Below is a small trained network, with its code and all its weights. Each question gives an input and a class and asks what happens when units are switched off, that is, made to give their printed mean instead of their output.

import numpy as np


def w(rows, s, z=0):
    codes = np.array(rows[::2]) - 128.0
    scale = np.full(codes.shape[1], s)
    scale[-1] = z or s
    return codes * scale


def f(y):
    return y / 2 * (1 + np.tanh(0.7978845608 * (y + 0.044715 * y**3)))


def log_softmax(a):
    a = a - a.max(-1, keepdims=True)
    return a - np.log(np.exp(a).sum(-1, keepdims=True))


def net(x, mask):
    res = np.array(x, float).reshape(1, 5) / 4 @ E
    y = f(res @ A[0][:, :-1].T + A[0][:, -1])
    res = res + np.where(mask, y, B[0][:, -1]) @ B[0][:, :-1]
    return log_softmax(res[-1] @ U[:, :-1].T + U[:, -1])


A, B = {}, {}
E = w([
[188,159,109,179,193,150,168],'x0',
[132,117,106,203,155,200,241],'x1',
[12,128,106,127,186,152,138],'x2',
[124,143,168,228,105,61,98],'x3',
[141,41,62,33,162,59,153],'x4',
],0.011)
A[0] = w([
[91,95,58,48,59,70,106,203],'neuron 0',
[158,156,93,208,146,151,174,123],'neuron 1',
[50,147,225,168,114,111,58,178],'neuron 2',
[99,193,172,147,140,171,44,153],'neuron 3',
[114,164,179,217,165,130,206,193],'neuron 4',
[163,161,120,35,49,79,90,170],'neuron 5',
[170,99,119,174,130,132,150,115],'neuron 6',
[170,130,101,189,98,155,191,106],'neuron 7',
[122,36,88,140,205,138,124,181],'neuron 8',
[54,143,31,25,184,108,157,175],'neuron 9',
[210,153,95,254,119,195,184,163],'neuron 10',
[85,103,41,90,185,141,113,140],'neuron 11',
[169,190,168,223,156,167,147,254],'neuron 12',
[77,137,162,237,99,146,126,164],'neuron 13',
[124,50,81,65,75,76,67,149],'neuron 14',
[152,71,68,136,131,100,109,159],'neuron 15',
[67,156,151,158,103,101,135,145],'neuron 16',
[160,110,112,194,117,145,198,156],'neuron 17',
[122,66,201,24,92,65,90,165],'neuron 18',
[72,103,60,101,186,156,160,186],'neuron 19',
],0.011,0.006)
B[0] = w([
[88,45,156,82,108,160,223,231],'neuron 0',
[144,115,82,182,103,137,144,198],'neuron 1',
[101,201,203,146,172,123,137,211],'neuron 2',
[174,157,136,143,193,96,151,195],'neuron 3',
[113,129,121,176,114,130,103,223],'neuron 4',
[173,142,219,79,79,104,173,218],'neuron 5',
[149,107,118,128,84,160,97,159],'neuron 6',
[132,58,39,150,121,132,120,186],'neuron 7',
[84,80,158,133,156,207,108,196],'neuron 8',
[42,86,91,15,199,254,76,250],'neuron 9',
[183,26,69,233,69,134,82,252],'neuron 10',
[121,125,94,71,177,165,109,203],'neuron 11',
[168,161,74,220,85,69,18,244],'neuron 12',
[69,195,114,212,171,100,82,207],'neuron 13',
[121,104,198,117,85,153,219,222],'neuron 14',
[120,110,176,140,107,153,168,171],'neuron 15',
[46,143,170,173,198,113,181,161],'neuron 16',
[92,7,67,177,54,177,139,196],'neuron 17',
[121,116,199,50,94,115,164,230],'neuron 18',
[115,135,95,113,145,218,103,215],'neuron 19',
],0.0094,0.016)
U = w([
[75,193,156,195,144,115,99,84],'0',
[65,90,104,48,203,211,103,167],'1',
[152,65,60,193,46,155,110,105],'2',
[137,85,210,84,45,129,209,249],'3',
[254,187,147,108,72,112,75,74],'4',
],0.0094,0.0018)

Each question gives the input, the list of numbers given to net, and the class t.
The units are the neurons (one row each of A and B). Each row of codes is followed by its name. A weight is (code - 128) times the scale printed after its matrix; where a second scale follows, it is the last column's (A, B and U).
mask holds one flag per neuron, in row order. A switched-off neuron (its flag False) gives its mean, the last column of its row in B, instead of its output. The means were averaged over made-up inputs and are rounded, as every weight is.
A unit's drop is (log p(t) with every unit on - log p(t) with that unit switched off) / (log p(t) with every unit on - log p(t) with every unit switched off).
unit that matters most: the unit with the biggest drop
k most important neurons: the k neurons with the biggest drops, biggest first
drop of u: that unit's drop, to one decimal
input [1,-6,-4,-4,-4], class 3: unit that matters most : neuron 12
input [-3,6,0,6,7], class 1: 4 most important neurons : neuron 12; neuron 10; neuron 5; neuron 8
input [-3,-4,2,5,-1], class 3: 2 most important neurons : neuron 12; neuron 18
input [-8,-7,4,-7,4], class 3: 2 most important neurons : neuron 14; neuron 5
input [-1,5,4,8,-5], class 0: 2 most important neurons : neuron 13; neuron 2
input [-5,-6,-6,8,-5], class 0: 2 most important neurons : neuron 13; neuron 2
input [-1,-5,-7,6,-4], class 4: 2 most important neurons : neuron 5; neuron 9
input [-3,4,0,4,7], class 1: drop of neuron 5 : 0.2
input [-4,-5,-8,-4,-8], class 4: drop of neuron 14 : 0.1
input [-7,1,-7,-6,-8], class 4: drop of neuron 15 : 0.0
input [8,-6,2,-3,-3], class 4: drop of neuron 13 : 0.1
